Here is a tiny trained network, its code and every weight. The questions are about switching its units off for an input and a class, where a switched-off unit gives its printed mean instead of its output.

import numpy as np


def w(rows, s, z=0):
    codes = np.array(rows[::2]) - 128.0
    scale = np.full(codes.shape[1], s)
    scale[-1] = z or s
    return codes * scale


def f(y):
    return y / 2 * (1 + np.tanh(0.7978845608 * (y + 0.044715 * y**3)))


def log_softmax(a):
    a = a - a.max(-1, keepdims=True)
    return a - np.log(np.exp(a).sum(-1, keepdims=True))


def net(x, mask):
    res = np.array(x, float).reshape(1, 5) / 4 @ E
    y = f(res @ A[0][:, :-1].T + A[0][:, -1])
    res = res + np.where(mask, y, B[0][:, -1]) @ B[0][:, :-1]
    return log_softmax(res[-1] @ U[:, :-1].T + U[:, -1])


A, B = {}, {}
E = w([
[201,116,201,17,39,26,253,75,243],'x0',
[17,12,142,183,7,37,157,227,44],'x1',
[229,26,233,225,85,176,200,10,18],'x2',
[119,140,141,133,121,122,120,121,137],'x3',
[124,126,123,123,131,127,131,129,124],'x4',
],0.0052)
A[0] = w([
[170,92,161,211,192,221,35,43,32,219],'N0',
[177,88,202,60,28,49,236,63,190,198],'N1',
[221,137,204,184,207,211,152,27,83,225],'N2',
[196,52,225,190,74,205,177,45,41,215],'N3',
[87,191,31,101,220,204,27,220,181,249],'N4',
[53,48,102,200,30,84,58,213,61,218],'N5',
[172,199,29,214,222,193,83,101,53,254],'N6',
[63,176,102,77,67,46,218,219,223,229],'N7',
[114,141,134,49,57,27,218,150,170,189],'N8',
[192,208,193,32,94,55,254,90,225,240],'N9',
[26,43,113,153,19,45,134,234,66,251],'N10',
[187,38,227,183,31,189,200,58,41,191],'N11',
[218,213,106,64,206,180,177,35,194,241],'N12',
[43,13,143,164,43,17,131,219,116,243],'N13',
[170,29,214,218,45,200,150,43,28,205],'N14',
],0.0057,0.004)
B[0] = w([
[106,230,160,202,242,46,77,96,32,223],'N0',
[204,41,206,16,90,31,236,40,209,237],'N1',
[196,220,230,218,222,88,57,28,136,226],'N2',
[192,43,196,179,215,43,205,33,60,236],'N3',
[20,214,50,123,124,239,34,213,94,252],'N4',
[23,29,95,202,48,107,82,186,42,218],'N5',
[39,219,194,174,191,212,31,99,85,229],'N6',
[183,51,30,37,33,170,175,214,209,218],'N7',
[186,41,48,31,56,60,216,170,205,202],'N8',
[242,154,49,31,190,172,231,161,244,254],'N9',
[74,3,62,173,36,72,68,211,51,238],'N10',
[125,34,206,76,203,20,227,19,56,236],'N11',
[188,232,121,94,216,192,220,140,234,249],'N12',
[105,32,68,90,26,48,133,176,51,231],'N13',
[40,79,217,197,225,16,225,48,39,238],'N14',
],0.0052,0.0092)
U = w([
[21,253,47,112,209,219,29,188,183,253],'0',
[187,235,235,224,214,105,43,42,56,128],'1',
[216,215,27,34,149,209,223,211,240,140],'2',
[237,163,216,95,211,76,224,33,218,26],'3',
[44,49,46,199,21,204,9,236,77,187],'4',
[19,45,158,220,172,53,117,119,4,60],'5',
[172,35,19,54,5,57,143,217,200,24],'6',
[155,11,197,48,48,40,216,51,71,40],'7',
],0.005,0.004)

Each question gives the input, the list of numbers given to net, and the class t.
The units are the neurons (one row each of A and B). Each row of codes is followed by its name. A weight is (code - 128) times the scale printed after its matrix; where a second scale follows, it is the last column's (A, B and U).
mask holds one flag per neuron, in row order. A switched-off neuron (its flag False) gives its mean, the last column of its row in B, instead of its output. The means were averaged over made-up inputs and are rounded, as every weight is.
A unit's drop is (log p(t) with every unit on - log p(t) with that unit switched off) / (log p(t) with every unit on - log p(t) with every unit switched off).
The circuit of an input: a set's keep is (log p(t) with only the set's units on - log p(t) with every unit switched off) / (log p(t) with every unit on - log p(t) with every unit switched off). Starting from the 12 units with the biggest drops (on a tie, the unit counted first), units are removed one at a time, each time the one whose removal leaves the highest keep (on an exact tie, the one counted first), for as long as the keep stays at least 0.8.
units of the circuit, in order: the units of the circuit, biggest drop first
top k neurons: the k neurons with the biggest drops, biggest first
drop when u is switched off: that unit's drop, to one decimal
input [8,-1,3,-8,-6], class 3: units of the circuit, in order -> [N9, N10]
input [0,1,8,6,0], class 5: units of the circuit, in order -> [N14]
input [1,-6,-5,2,6], class 2: units of the circuit, in order -> [N12, N14]
input [-6,3,0,-5,1], class 4: units of the circuit, in order -> [N11, N3, N5]
input [0,-4,-1,2,-4], class 0: units of the circuit, in order -> [N1, N3]
input [1,2,-8,7,-5], class 6: top 4 neurons -> [N7, N6, N8, N0]
input [-1,-4,-5,6,4], class 0: top 2 neurons -> [N4, N1]
input [0,1,6,-7,-6], class 5: top 2 neurons -> [N14, N9]
input [0,5,-5,-5,5], class 4: top 2 neurons -> [N1, N9]
input [4,0,-8,-2,2], class 2: drop when N6 is switched off -> -0.1
input [2,7,-1,1,4], class 6: drop when N1 is switched off -> 0.0
input [1,0,-3,-1,1], class 2: drop when N11 is switched off -> 0.1
